Below are the code and all the weights of a small trained network. Each question names an input and a class and asks about switching units off, where a switched-off unit gives its printed mean instead of its output.

import numpy as np


def w(rows, s, z=0):
    codes = np.array(rows[::2]) - 128.0
    scale = np.full(codes.shape[1], s)
    scale[-1] = z or s
    return codes * scale


def norm(h):
    return h / np.sqrt((h * h).mean(-1, keepdims=True) + 1e-5)


def f(y):
    return np.maximum(y, 0)


def log_softmax(a):
    a = a - a.max(-1, keepdims=True)
    return a - np.log(np.exp(a).sum(-1, keepdims=True))


def net(x, mask):
    res = np.array(x, float).reshape(1, 7) / 4 @ E
    u = 0
    for l in range(3):
        y = f(norm(res) @ A[l][:, :-1].T + A[l][:, -1])
        res = res + np.where(mask[u : u + 6], y, B[l][:, -1]) @ B[l][:, :-1]
        u += 6
    return log_softmax(norm(res)[-1] @ U[:, :-1].T + U[:, -1])


A, B = {}, {}
E = w([
[107,128,255,81],'x0',
[126,115,212,211],'x1',
[132,128,127,129],'x2',
[105,232,131,116],'x3',
[128,127,127,128],'x4',
[134,130,131,128],'x5',
[126,129,130,127],'x6',
],0.0035)
A[0] = w([
[124,47,134,6,79],'L0N1',
[114,158,91,196,247],'L0N2',
[144,58,119,101,83],'L0N3',
[91,173,163,120,64],'L0N4',
[127,123,112,100,66],'L0N5',
[140,50,141,167,153],'L0N6',
],0.011,0.0016)
B[0] = w([
[140,136,226,144,253],'L0N1',
[195,132,238,198,224],'L0N2',
[151,106,215,105,204],'L0N3',
[109,155,63,128,196],'L0N4',
[134,167,125,149,154],'L0N5',
[255,132,28,191,231],'L0N6',
],0.0067,0.005)
A[1] = w([
[175,27,120,136,2],'L1N1',
[161,48,125,175,52],'L1N2',
[241,93,214,148,129],'L1N3',
[96,182,55,76,70],'L1N4',
[105,169,68,1,197],'L1N5',
[242,20,118,117,150],'L1N6',
],0.0061,0.0015)
B[1] = w([
[124,220,10,45,156],'L1N1',
[59,54,49,47,165],'L1N2',
[15,127,151,78,253],'L1N3',
[83,136,162,115,143],'L1N4',
[58,116,228,131,150],'L1N5',
[2,172,110,70,206],'L1N6',
],0.0045,0.0074)
A[2] = w([
[84,168,128,173,80],'L2N1',
[196,35,181,64,170],'L2N2',
[47,71,80,85,202],'L2N3',
[253,149,76,154,92],'L2N4',
[50,126,216,88,13],'L2N5',
[67,242,165,116,1],'L2N6',
],0.0062,0.0014)
B[2] = w([
[224,50,108,113,176],'L2N1',
[158,182,151,212,171],'L2N2',
[71,200,174,1,181],'L2N3',
[176,89,23,165,168],'L2N4',
[134,123,36,149,253],'L2N5',
[160,55,42,121,250],'L2N6',
],0.0059,0.0049)
U = w([
[72,124,75,60,142],'0',
[159,91,5,166,5],'1',
[137,115,176,175,237],'2',
],0.014,0.0017)

Each question gives the input, the list of numbers given to net, and the class t.
The units are the neurons (one row each of A and B). Each row of codes is followed by its name. A weight is (code - 128) times the scale printed after its matrix; where a second scale follows, it is the last column's (A, B and U).
mask holds one flag per neuron, layer by layer. A switched-off neuron (its flag False) gives its mean, the last column of its row in B, instead of its output. The means were averaged over made-up inputs and are rounded, as every weight is.
A unit's drop is (log p(t) with every unit on - log p(t) with that unit switched off) / (log p(t) with every unit on - log p(t) with every unit switched off).
The circuit of an input: a set's keep is (log p(t) with only the set's units on - log p(t) with every unit switched off) / (log p(t) with every unit on - log p(t) with every unit switched off). Starting from the 12 units with the biggest drops (on a tie, the unit counted first), units are removed one at a time, each time the one whose removal leaves the highest keep (on an exact tie, the one counted first), for as long as the keep stays at least 0.8.
units of the circuit, in order: the units of the circuit, biggest drop first
most important unit: the unit with the biggest drop
k most important neurons: the k neurons with the biggest drops, biggest first
k most important neurons of layer l: the k neurons of layer l with the biggest drops, biggest first
drop of u: that unit's drop, to one decimal
input [-8,0,-4,-6,-5,5,-7], class 0: most important unit : L1N6
input [-5,1,-2,1,3,2,-5], class 2: 2 most important neurons : [L0N2; L1N1]
input [5,3,6,-7,3,4,-7], class 0: units of the circuit, in order : [L0N2; L1N6]
input [2,8,-3,8,0,8,-4], class 1: 3 most important neurons : [L0N1; L0N4; L2N6]
input [-8,-4,5,-2,-8,4,3], class 0: units of the circuit, in order : [L0N6; L2N3]
input [-7,-5,0,-1,8,5,-7], class 0: units of the circuit, in order : [L0N6; L2N3]
input [-8,-4,6,0,-8,6,6], class 0: 3 most important neurons : [L0N6; L0N4; L0N2]
input [-1,0,2,-6,-2,-8,-4], class 0: 4 most important neurons : [L1N6; L0N2; L1N3; L0N3]
input [7,8,6,1,3,-2,1], class 1: 2 most important neurons : [L0N1; L0N2]
input [1,-7,-8,-8,5,-5,-6], class 2: 2 most important neurons of layer 0 : [L0N1; L0N3]
input [8,2,5,6,8,-3,-2], class 1: 4 most important neurons : [L1N3; L2N6; L1N6; L2N5]
input [-6,2,3,7,-2,-6,-7], class 2: 2 most important neurons : [L0N2; L0N6]
input [7,6,-5,1,7,-3,6], class 1: 2 most important neurons of layer 1 : [L1N6; L1N2]
input [8,-7,6,-5,-6,-5,8], class 2: units of the circuit, in order : [L0N1]
input [-1,2,5,3,-5,8,-3], class 2: 2 most important neurons : [L0N2; L1N6]
input [-5,1,-2,3,6,-7,-2], class 2: 2 most important neurons of layer 0 : [L0N2; L0N6]
input [-7,6,-7,1,5,-3,8], class 2: 2 most important neurons of layer 0 : [L0N2; L0N4]
input [0,6,-4,-3,3,-7,5], class 1: 2 most important neurons of layer 0 : [L0N6; L0N3]
input [0,7,8,-6,-1,6,7], class 1: 2 most important neurons : [L0N6; L2N4]
input [4,-7,-6,-1,-8,7,2], class 2: most important unit : L0N1
input [3,5,8,1,3,-6,-2], class 1: 2 most important neurons of layer 2 : [L2N1; L2N6]
input [5,6,-1,4,-8,1,-5], class 1: drop of L1N3 : 0.1
input [-5,-5,0,-4,-3,-2,-7], class 0: drop of L1N6 : 0.0
